[  -3 -233 -428 -246 -414 -139   35  -51  -14    3  136 -261 -380 -347
  335 -106 -347  466   23  -19  523 -392 -332 -412  235  490  233 -299
 -263  -16  231  103   27  -16  388 -157 -128  322 -414  324 -135  324] -> R
[  58  140 -188 -376 -382 -313  269  -86  278 -417  116 -138 -147 -102
 -341  270 -116 -258 -136   79  -27   64  474  -72  130  172  163  -92
 -208  -66  273 -163  590  255  -90   16  185   16 -244  -82  -15  -94] -> Z
[-165  299   36  -81  -38  267  -83  207  -78  227 -101 -227 -271  -80
 -364 -325  154  -35  251   21  -47 -530  189   15 -236  308  -67 -291
  231  -98   -4   -1 -195    9  135 -106  224 -101    5  296 -171  -69] -> Q
[  13  -72 -188  -97  -59  198 -459  -85 -199   66  289   10 -236  -77
  118   64 -334  531 -386  163  298 -523 -235 -563   60  209   44   15
 -147  266  217  206 -187  -97  332 -203   -3  393 -328  376   34  140] -> D
[ 180 -139  178  -85  362  207 -143  214 -793  208  249  412  423  102
 -535  -29 -293 -109   93  208 -381  179  -48  297   58 -235   66  802
  195  169 -439 -339  119 -565 -146 -153 -216  177  139 -298 -121 -339] -> H
[ 130 -134  126 -187  227  187  -71  137 -607  190  139  330  262  -15
 -339 -126 -278 -221  187   38 -188  157 -306  296  123 -182  -14  496
  108   86 -405 -320   68 -519 -132  -81 -169   69   28 -210 -166 -203] -> U
[ -55  117  -88 -350 -168 -258  266 -127   96 -302  208 -169  -67 -156
 -358  264 -187 -329 -114  161  -40   41  393  -81   36  114  131  -79
 -233  -17  275 -196  575   87  -13   33  334   47 -205 -105  -35 -118] -> W
[ -28  139   57 -221  -40  -94  170 -130   -2 -335   95  -81  -63  -87
 -354  362 -140 -457 -257   84 -150  156  357  -75  -22  -66  -54 -242
 -208  -65  188   19  554  230  -42 -150  334   27  -62 -138   94 -178] -> E
[-242  518  134  -70   77  324 -213  -56  110  338  -52   69 -248  196
 -691  -68  134 -432 -129  -49 -355 -627  106  -48 -436  153 -300 -184
  -35   23 -321 -131   23 -282  -11 -217  306 -133 -138  230    2 -328] -> U
[ -77  210 -314 -537 -193 -152  351 -116  223 -460   47    8  -20 -155
 -356  423 -193 -481 -217  113 -103  158  499  -56  -46   42  135 -129
 -180 -144  270  -18  618  230 -107   42  271   47  -73  -14  103   24] -> K
[-408  142  177  719  129  241  272  -23   71  -42 -111 -464  133  -16
  105 -340  263  409   98   42   59 -483   -5  -76  153 -115 -309 -116
  115 -125 -527  -52 -512   51  245  100 -126   -3   31  228  133 -142] -> Z
[  97 -109   61  -61  431   85 -120  160 -700  129  187  368  337   14
 -337 -146 -304   39   74   50 -270   51 -147  246 -121 -191  -17  624
  162  180 -395 -364   46 -510 -164  -69 -303   94 -119 -183 -189 -279] -> Y
[-226  136  132  523   -2   95  129  -47   21 -140   76 -227  127 -199
   12 -495  253  320   50   34  122 -380   50 -146  322 -213 -262  -44
  139 -161 -180   59 -366  158  150  161  -53   59  -77  245   58  -73] -> Q
[-191  166  315  720   82  265  100   41 -130  -48   60 -328  191 -243
  113 -318  213  323  108  106  151 -306   64 -174  381 -252 -254   22
  263 -190 -491  -49 -570  209  140  214   89  139  -58  105   31 -189] -> K
[-220  220  264  649   82  402  226  -29  -76  -68  -37 -248  132  -94
   30 -441  293  305    2    9  124 -575   57 -255  188 -189 -408 -200
  132  -58 -484 -102 -340   81  180  103  137   40 -175  389   89 -190] -> Q
[  23   15  106 -179  286  134  -85  181 -526  163  249  386  325   45
 -444 -151 -254   -6   54  154 -249  127   64  203   22 -203   51  617
  180  210 -530 -336   58 -500  -72   93  -90  177   18 -118 -187 -182] -> E
[-343  155  247  842   93  281   47 -105  145  -30  -46 -252  159   20
  183 -331  318  214  -61  -10   99 -502  -12 -177  132 -227 -419   85
  143  -74 -427  -25 -441    4  -23   21  -69  116   43  297  155 -232] -> T
[  10 -210 -168 -167  287  152   72  109 -426  104  109  692  359  -44
 -362  -91 -182 -251  -17   29 -453  128  -23   69  -81 -172   18  611
   61  211 -537 -287  164 -620 -271 -196 -165    9   48 -221 -129 -227] -> X
[-351  306 -205 -239  -19   18   61   23   55  148 -142  106 -262 -267
 -380 -202   15   -5   -6 -109 -166 -556  223 -176 -519  357  -28 -510
  -37 -136  -61   56   11   -9  128 -174  323 -188 -244  367  -95  -69] -> W
[-118  474   31 -134   -3  191  -45   65   33  164 -235  126 -223 -113
 -383 -164  201 -342  -81 -221 -197 -556  167 -109 -385  189 -286 -400
    0 -156 -117  130   89   36  -29 -186  262 -151  -82  177  -48 -229] -> X
[ -81 -295 -295 -157 -317 -113   44  -71 -135 -148  239 -343 -236 -214
  168  -83 -428  651  -81   99  434 -268 -207 -478  300  392  289 -318
 -277  150  223  180 -167   51  493 -256 -151  153 -403  114   35  182] -> D
[-186  305  -68 -120  -48  -19 -240  104   -2  130  -14   62 -140 -107
 -273 -214   17   57   88 -120 -110 -437  188  -51 -323  325  -62  -59
  126 -105 -167  -81 -168  -58    4  -29  126   58 -333  186  -90 -150] -> X
[ -72  267   79  -98    7  -75   66  -11  -16 -199  121  144  -57 -105
 -402  177  -49 -521 -321  121 -200 -108  120  -38  -35  -22 -177 -162
 -268  -74   12   -2  422   84  -50 -235  214    4 -159   15   65 -284] -> R
[-175  351  131 -189  134  109  -31   31  151  292 -156   33 -317  -48
 -480 -231   66 -225   55  -85 -304 -563  138   62 -425  133 -140 -500
   -1 -127  -67    2   84  -97   22 -272  186 -249 -104  242  -81  -68] -> X
[-467  237  295  753  205  333  143 -146  170  -99 -127 -628  154   95
  115 -344  187  190   55   15   13 -553    2  -31  -26 -231 -464 -104
   84 -143 -626 -193 -404  -30   37   -1  -67   11   74  206  201 -176] -> H
[ -21   71  -94 -329 -136 -117  189 -125 -128 -458  132 -172  -52 -164
 -308  338  -71 -347 -235   35 -162   30  532    2  -42   44  -19  -39
 -165  -50  342  -45  482  197  -12  -79  367  120  -75  -80   90 -105] -> M
[-222  233 -121 -161  122  101   80   18   38  289 -147   58 -315 -134
 -491 -201    1 -263   55 -104 -279 -469   55 -230 -348  188  -92 -419
   74 -153   29    2  146   13  -74 -269  326 -235 -227  225  -93  -17] -> K
[ -38  256   -5 -129 -117 -225   21  -88  174 -227  117   11  -63  -84
 -309  223  -63 -359 -232   90 -116   25  272  -47   15  -58  -57  -84
  -27 -196  174  -47  379  260 -113   -8  262   72 -179  -17  -38  -56] -> E
[ -21 -283 -392  -94 -369 -122 -216  -41 -188   13  363  -49 -256 -175
  238 -121 -342  544 -135  165  422 -310 -363 -541  339  281  214   33
 -195  135  283  206 -123 -142  240 -219 -216  333 -329  329 -142  333] -> Y
[-182  195  283  886  107  331 -219   -6  -64  -82   95 -285  250  -70
  187 -519  340  371  -18   67  157 -639   -4 -290  248 -220 -539  222
  260  -12 -441   12 -606   56   39  206  -99  225  -77  252   94 -215] -> M
[-205  272   38  -44   24  126 -320  120 -132  214   21  141 -184  -59
 -488 -134    9 -125  -42   -9  -64 -535  100 -191 -323  246 -213  -62
   93  -86  -83  102 -118   32   53  -54  311   61 -167  263 -107 -192] -> D
[  81  -77  -73 -344 -352   50 -283  -22 -112  -48  184  -89 -256 -121
  301 -120 -302  579  -94  -43  418 -344 -152 -333  182  381  188 -171
 -382  190  210  286   -5  -34  532 -107 -188  363 -144  330   48  324] -> X
[  15  319 -139 -372 -171 -138  112 -125  205 -372   96   50  -52 -199
 -272  233   26 -340 -337   72 -138  -50  350  -73  -58   51    6 -153
 -173  -82  185  -13  337  179  -26   22   95  -23 -191  -19  -65  -63] -> D
[-140  123  428  899  238  494  -90   71 -105  -23    1 -329  170   -6
   50 -437  258  194   42  161  109 -400  -51 -137  367 -378 -409  -58
  185  -53 -381   73 -575  148  178  -17   97   50   94   99  267 -301] -> E
[-220  103  293  775   21  348   25   45  104  -41  -88 -131  184 -217
   84 -450  333  325  125  108  138 -467  -46 -218  265 -120 -417  -72
  267 -124 -399  180 -419  237   77  109  -80    7   42  315   -6 -194] -> Z
[-153  211  180  568   60  227   74  -33   35 -187  -15 -238  184 -216
  204 -395  224  381   43   90  183 -514  102 -209  335 -141 -318  -31
  145 -121 -441  137 -539  200   97  221 -115   71 -216  240   60  -84] -> X
[   9  111  -13 -313 -194 -367  295  -84  115 -344  173  -74 -193 -208
 -239  248 -106 -393 -192  112  -28   56  420 -201  198   31  110 -272
 -207  -47  360   -9  585  270   18   47  376   14 -292 -133  -39  -53] -> X
[-374  187  363  767   61  349  -59  -51  -54  -58  145 -461  209    5
   23 -504  278  326  -15   94  158 -754   18 -237  243 -131 -492  111
   36   53 -445  113 -485  -80  155   86 -181  189  115  251  125 -242] -> H
[ -32  191 -238 -220 -204 -151  154 -165  217 -311  183   16   49 -171
 -315  192   34 -536 -273  119  -65  121  302 -204  169   26   13  -17
 -170  -90  357  -41  454  219 -220   47  239  -13 -150 -124   41 -171] -> H
[  36  -50 -285 -196 -171    9 -248 -134  -96   45  185 -138 -308 -156
  280   36 -331  225 -262  -18  368 -288 -428 -369  193  158  124  -51
 -242   80  395  146   24 -102  273 -271   28  382 -213  102   26  193] -> W
[ -44 -189 -444 -114 -474  -99 -131   -7  212    4  210   84 -370 -233
  359 -147 -173  327 -243   25  420 -396 -327 -547  228  434  101 -168
 -250  114  244  185   61  -59  167 -286   13  322 -367  385  -56  310] -> M
[ -10 -194 -455 -167 -286 -128  -44  -32 -104  -18  275  -99 -276 -209
  251 -216 -435  533  -15    5  383 -337 -317 -441  268  313  222   25
 -218  145  463   54  -30  -86  324 -286  -41  269 -434  224   24  337] -> Z
[-101  360  177   49  181  181 -206   27   84  456 -140   55 -442  -92
 -353 -245  111 -257   82   23 -214 -418  151   -3 -361   21  -69 -338
  256 -155   44 -126  -72  -66  -19 -311  415  -84  -97  314  -77  -45] -> W
[   7  339   25 -116  101  138 -395  118  151  201 -195  339 -306 -175
 -143 -279  194 -221 -157   39 -201 -430  343 -113 -457  157    5 -191
  167  -37  197   51  -25   24   43 -115  280   23    7  176  -77 -119] -> Y
[ -99  309  -28 -101   46  219  -41  119  -49  292 -222 -103 -283 -127
 -336 -230  141 -345  147 -160 -206 -446   73   74 -260  117  -59 -263
  138 -204  112  -48   36  -20  -20 -222  246 -128  118  199  -52 -122] -> R
[ -14 -346 -121  -23 -400 -171  -53  -90  -38   26  342 -271 -349 -117
  302 -100 -274  493  -81   86  505 -473 -217 -434  354  279  143 -149
 -208  285  406  117  -25 -128  394 -158  -71  366 -284  209  -94  242] -> U
[-213  365  134  -87  170  195  -94  136   65  361 -269   67 -393  105
 -518 -166  168 -295  -11  -33 -294 -476   51   99 -538  141 -140 -423
  116 -120  -73  -58  118 -104    1 -279  216 -223    2  348 -109 -184] -> T
[ -44  256 -213 -353 -240 -133  259  -25 -135 -466  274 -138  -20 -136
 -464  330  -93 -114 -309  119  -48 -128  515 -193   61  117   42  -89
 -230  -16  121   17  362  144   54  121  253   45 -316   25   10 -177] -> Y
[  53 -358 -446 -382 -202  -18 -100  -81   96  -35  166  169 -263 -176
  336   -9 -263  400 -227  132  224 -285 -161 -453  112  245  297 -183
 -290  226  502  282   96  -15  344 -133  107  251 -208  243  -31  459] -> U
[ 143   79  -86 -353  394  233   20   41 -547  -17   46  358  481   -2
 -315  -48 -222 -102   58  -92 -408  301   60  373  -74 -265   54  680
  227    4 -391 -230   18 -356 -205   57 -276   69  129 -264  -35  -38] -> U
[  53  -80   51 -238  352   93   48  133 -490   50  243  341  427  -18
 -408  -61 -359 -112  -11  100 -339  184  -89  296   60 -164   -7  542
   32  177 -520 -246   38 -470  -29 -132 -345  101   60 -455 -115 -209] -> E
[ -44 -232 -301  -67 -244   43 -251   28 -164   95  360 -111 -241 -157
  185   57 -368  602 -205  164  366 -487 -273 -509  213  448  235   73
 -219  218  201  106 -168 -119  384 -266  -58  424 -323  276  -49  127] -> D
[-121  312  139  -91  -10   80 -144  183  -37  319 -115   -5 -403  -32
 -477 -225   50  -55  132  -37  -91 -497  141  -10 -326  159 -106 -363
  226 -122  -20   59    1   34   40 -146  236  -13  -95  281 -173 -133] -> E
[-241  330  489  751  187  425  112  -50 -123   23  -22 -358  204  -30
  -95 -347  218  220   16    0   91 -611   -6 -123  151 -296 -615  -94
  209 -138 -527   95 -401  127  166    3   77  189   17  178  143 -252] -> W
[ -35  461 -150 -355  190  390 -195    8   28  198 -257  112 -322 -286
 -265 -149  232 -226  -54  -71 -325 -196    9  147 -392   28  -83 -395
  312 -205  255   21 -205   35  -84 -272  319 -204 -148  279  -18   14] -> W
[-147  293  149 -133 -117  139 -194   48  -69  201    1   -2 -163   44
 -555 -215   70 -241   64 -206  -94 -391   79  -19 -371  151 -293 -239
   45  -71 -162  -56   78 -160   -4 -143  236   16  -43  143  -90 -184] -> W
[-106  199 -364 -344 -161 -196  379   25 -110 -327  167  -31   -1 -349
 -292  186 -134  -78  -36  146  -36 -139  365 -124   76  131  183  -77
   31  -98  312  -35  276  176  -57   59  193   21 -356  129 -111  -53] -> W
[-138  255  -33 -143 -170   -1   73  -37 -101 -193  194 -121 -109  -35
 -470  266  -85 -276 -176  288  -60 -142  203  -70  -10   72  -85   88
  -92  -38  154 -158  341   50   24  -38  269  140  -95  175  -48 -211] -> M
[ 102  -31   71   -5  467  138    6  206 -693  255  143  389  428  -39
 -280 -187 -210  201  106  156 -359   -1  -28  217  -49 -180   72  566
  336  178 -483 -339 -151 -489  -78  -40 -326   57  -43 -148 -179 -221] -> M
[-166  408  116 -142   76  247 -253   45   75  415  -91  366 -297   26
 -684  -70   78 -392 -163  -56 -227 -520  136 -143 -519  209 -278 -275
   40  -48  -74   -1  137 -124  -21 -202  380 -116  -99  407    5 -192] -> K
[ -36   24    2 -231 -135 -218   92 -173  132 -277  235   -9  -45 -152
 -365  315 -246 -447 -181  159 -181  176  123 -119   23   43  -57 -103
 -196  -96  203 -230  490  133 -135 -149  377  -45 -309 -190    0 -135] -> U
[  11 -263 -459 -237 -407  -86   39   27  -72   82  220  -50 -401 -418
  305 -217 -333  546  -88  109  453 -313 -321 -588  386  402  317 -381
 -236  109  383  185  -69   41  415 -262   -6  139 -379  418  -79  406] -> R
[  84  -91  203 -190  297  157  -61  156 -648  204  207  222  369   21
 -387 -177 -271    6  278  109 -160  140  -59  336  125 -122  183  601
  177  183 -541 -333  -30 -630  -77   70 -410  150  108 -181 -189 -243] -> W
[  74 -123  -58   65  340   44  -36  236 -544  250  201  541  412  -95
 -227 -335 -166  -14  135   71 -305  100 -328  277   57 -219    7  627
  158   76 -477 -282  -67 -556 -166 -177 -450   21   33  -93 -220 -108] -> R
[ 103 -192   55 -152  266   24  -74  119 -515  185  255  527  403   60
 -428  -79 -459 -146  154  109 -304  284 -148  207   88 -240   29  713
   78  103 -578 -377  105 -488 -116 -103 -131  117  -27 -344 -162 -108] -> X
[-113  290   45   -7  -12  110 -235   79  -94  200  -33  198 -205 -170
 -344 -254  143 -298   -2  -72 -157 -538  111 -159 -317  182 -258 -195
  -40  -49   49  192   41  -18  -47 -294  234  -24  -88  159 -148 -262] -> T
[ 163 -175  194  -10  294   93 -160  110 -626  215  248  199  268  104
 -392  -26 -326  -56  193  141 -177  189  -81  235   93 -239   41  562
  260  173 -498 -503  -57 -460 -158   23 -139   70 -162 -258 -196 -253] -> H
[  -7  327  -58 -335  -14   54 -196   63   91  216  -16  236 -175 -108
 -467 -277   99 -140   25  -86 -167 -292  223  -41 -265  155    0 -192
  126 -122   90   58   14  -14   57   46  244  -76 -144  186  -97   74] -> W
[ -34  465  158 -184   33  302 -269  117  152  236 -305   -8 -384  -36
 -271 -168  128 -277   77 -106 -162 -371  102   71 -508  234  -56 -512
  111 -164   -1   24   78   56   23 -269  220 -116  -11  212  -17 -180] -> H
[-326  201  296  721  193  428  186  -36   26  -60   63 -409  244  -56
    1 -328  153  291    9   74  144 -617   14 -152  134 -178 -492 -134
   92  -34 -554    7 -392   23  183   34 -104   87  -28  273   99 -218] -> T
[ 108 -206 -168 -164 -218  -47 -323   11   14  154  191  -89 -430 -268
  427  -60 -290  608 -174  179  380 -310 -245 -439  221  363  354 -226
 -131  111  432  184 -156   39  443 -212   15  378 -254  223  -85  317] -> E
[-168  460   91 -167  149  225 -141  134  -49  267 -290  173 -366 -121
 -360 -184  139 -132  -39  -62 -319 -466  192  111 -582  122 -133 -461
  209 -114  -28   49  -68  -21   60 -311  227 -177   -5  387  -14 -138] -> M
[-212  104  451  877  248  410 -151    9  130   26  -24 -294  117  -70
  158 -387  319  234    3  245   86 -410  -85  -93  184 -353 -395 -186
  203  -96 -386  173 -539  155   51  -45  -75  -59  198  258   14 -161] -> T
[ -91 -275 -235 -195 -219   40  -17  -47 -230   35  264 -191 -231 -215
  113 -142 -357  563  -68   83  323 -188 -192 -426  117  343  283 -121
 -288  146  296  185  169  -85  410 -288  -22  300  -68  239  -52  230] -> H
[  98    4  125 -118  321  188 -132  261 -419  141  244  437  302  -53
 -391  -76 -164  -48  -47  262 -205   94 -111  273  109 -163   24  479
  257  228 -394 -246  -59 -415 -181   36 -274   16  -67 -115 -215 -325] -> Y
[  62  157 -111 -257 -169 -240  127 -162  225 -284  164 -141 -140  -70
 -304  284 -109 -427 -150  163  -58    8  418  -32   97  -40  113  -49
 -119 -110  421 -199  433  155  -56    4  457   61 -302 -142   25  -75] -> X
[  11   83  154 -233  357  270  -91  158 -551  175   20  483  285  -21
 -375   42 -156 -174  -77  171 -285  142  -44  307 -235 -108 -214  470
  146  135 -651 -161   51 -427 -184  -68 -343  143  224  -57 -184 -268] -> H
[-202  -54 -352 -104 -235 -117  -28  -76   62   88  166 -108 -385 -280
  341 -205 -344  541  -61  -22  403 -514 -451 -427   67  346  171 -259
 -170   20  147   65  -70 -145  246 -219 -186  254 -445  501 -119  304] -> M
[ -33 -285 -251 -139 -241  -23   17  -22  -30  149  232  -93 -344  -52
   82  -61 -464  385  -49  109  407 -300 -287 -430  139  366  174 -220
 -263  162  219   31  105  -76  302 -383  107  250 -396  257  -38  227] -> T
[  34  144   75 -105 -215 -180   76 -158  234 -148  224  -54 -153 -144
 -280  279  -69 -510 -206  267   48  -21  323 -191  222  -46    1 -135
 -121 -104  397  -43  391  200  -62   47  474   50 -173  -35  -24  -75] -> Y
[   3   74 -132 -400 -213 -196  147 -177   49 -444  189 -219  -16  -70
 -369  254 -189 -370 -204  136  -12   46  415    5  128   61   65 -119
 -294  -27  373  -10  464  154   17  -30  288    1 -169 -136  124  -76] -> U
[ -23 -384 -358 -102 -279  -15 -122   -5 -214   70  438  -39 -192 -125
  214    6 -424  509 -152  135  409 -358 -293 -548  253  300  148    7
 -307  307  374  206   22 -179  393 -336   -1  419 -192  255    5  331] -> W
[  15 -292  -10   54 -125   34 -237  -17 -120  158  171 -321 -400 -158
  291  -99 -326  518 -111  236  328 -406 -334 -250   64  217  176 -328
 -202  161  260  129 -138 -142  383 -554  -32  273  -90  171  -88  123] -> R
[ -89  260  -98  -80 -132  -30 -152   44  127  215  -11  109 -156   27
 -346 -334   54 -106  125 -200 -160 -306   22  -53 -281  184 -110    5
   93  -92 -127 -193   25 -150 -121 -133   13  -66 -221  136 -157  -48] -> T
[-103  268   37 -205   53  198 -153   62   -4  190 -155   55 -232  166
 -543 -267  139 -210   70  -47 -323 -390  353    0 -439  159  -63 -172
   42   65  170   18   80  -99   -5 -251  225 -166  111  182   56  -98] -> Z
[-180  173  215   70   84   94 -215   18   24  358  -75   94 -325   -7
 -508 -159   -7 -369   29  -90 -260 -481   99   -8 -394  108 -191 -295
  -66 -119 -116  -28  111 -103   30 -451  255  -75   38  153  -19 -176] -> K
[-112  487   -9 -141   91  230 -381  145   84  372 -143  194 -297   49
 -434 -224  274 -274  -98    9 -195 -299   73  141 -472  148  -73 -116
  248 -105  -38  -80 -175 -127  -79 -169   44   -9   64  313 -163 -156] -> D
[-108  201  222  763  131  305  -65   30  -69  -58  -72 -301  113 -142
  271 -468  329  235   85  160  136 -419   56 -194  276 -302 -224  123
  313 -137 -312    3 -486   90   62  167   -4  193   88  168   32 -175] -> M
[-141  233  176 -118  102  126 -295   41  -31  257 -102  173 -326    0
 -461 -202   34 -364  -90 -143 -253 -277   10  -16 -458  131 -233 -342
  -79 -103   91   72  160  -31   68 -425  367  -87  -22  121   31 -160] -> T
[-305  295  229  715   93  394  158    7  -72  -22   79 -364  288   71
  -79 -434  284  138   26    4   56 -607 -109 -144  243 -180 -483   38
   45  -89 -528  -44 -335 -128  104    6  -67   74  -56  257  132 -230] -> T
[-106  301  136 -207  113  232  -88  134   74  286 -256   92 -334   11
 -456 -160   71 -219   70    1 -388 -257  109  145 -442  127  -32 -390
   95  -81  -54  105   93  -31   65 -392  149 -221  132   93  -42 -127] -> Y
[ -48  232  -83 -197 -168 -172  176  -70  205 -297  150   -6  -89 -248
 -303  190  -23 -500 -262   62  -42 -135  213  -72   37   22 -163 -185
 -171 -112  293  -32  515  198 -170 -128  277   85 -189  -50  -24 -192] -> W
[-201  133  395  895  255  308 -135   33  -97  -90  -44 -296  133  -64
  264 -404  374  388  -63  202  107 -618   28 -256  195 -191 -419   30
  171   29 -414   56 -542  135  152  138  -37  126  -90  223   50 -299] -> X
[-161  178  389  693  267  462 -135  -50   74   19 -128 -419  131  133
   71 -386  274   47   44  109    9 -305  -41   -2  122 -296 -258    3
  224 -105 -281   35 -382  -45   13 -137  -84   69  344   41  219 -250] -> Q
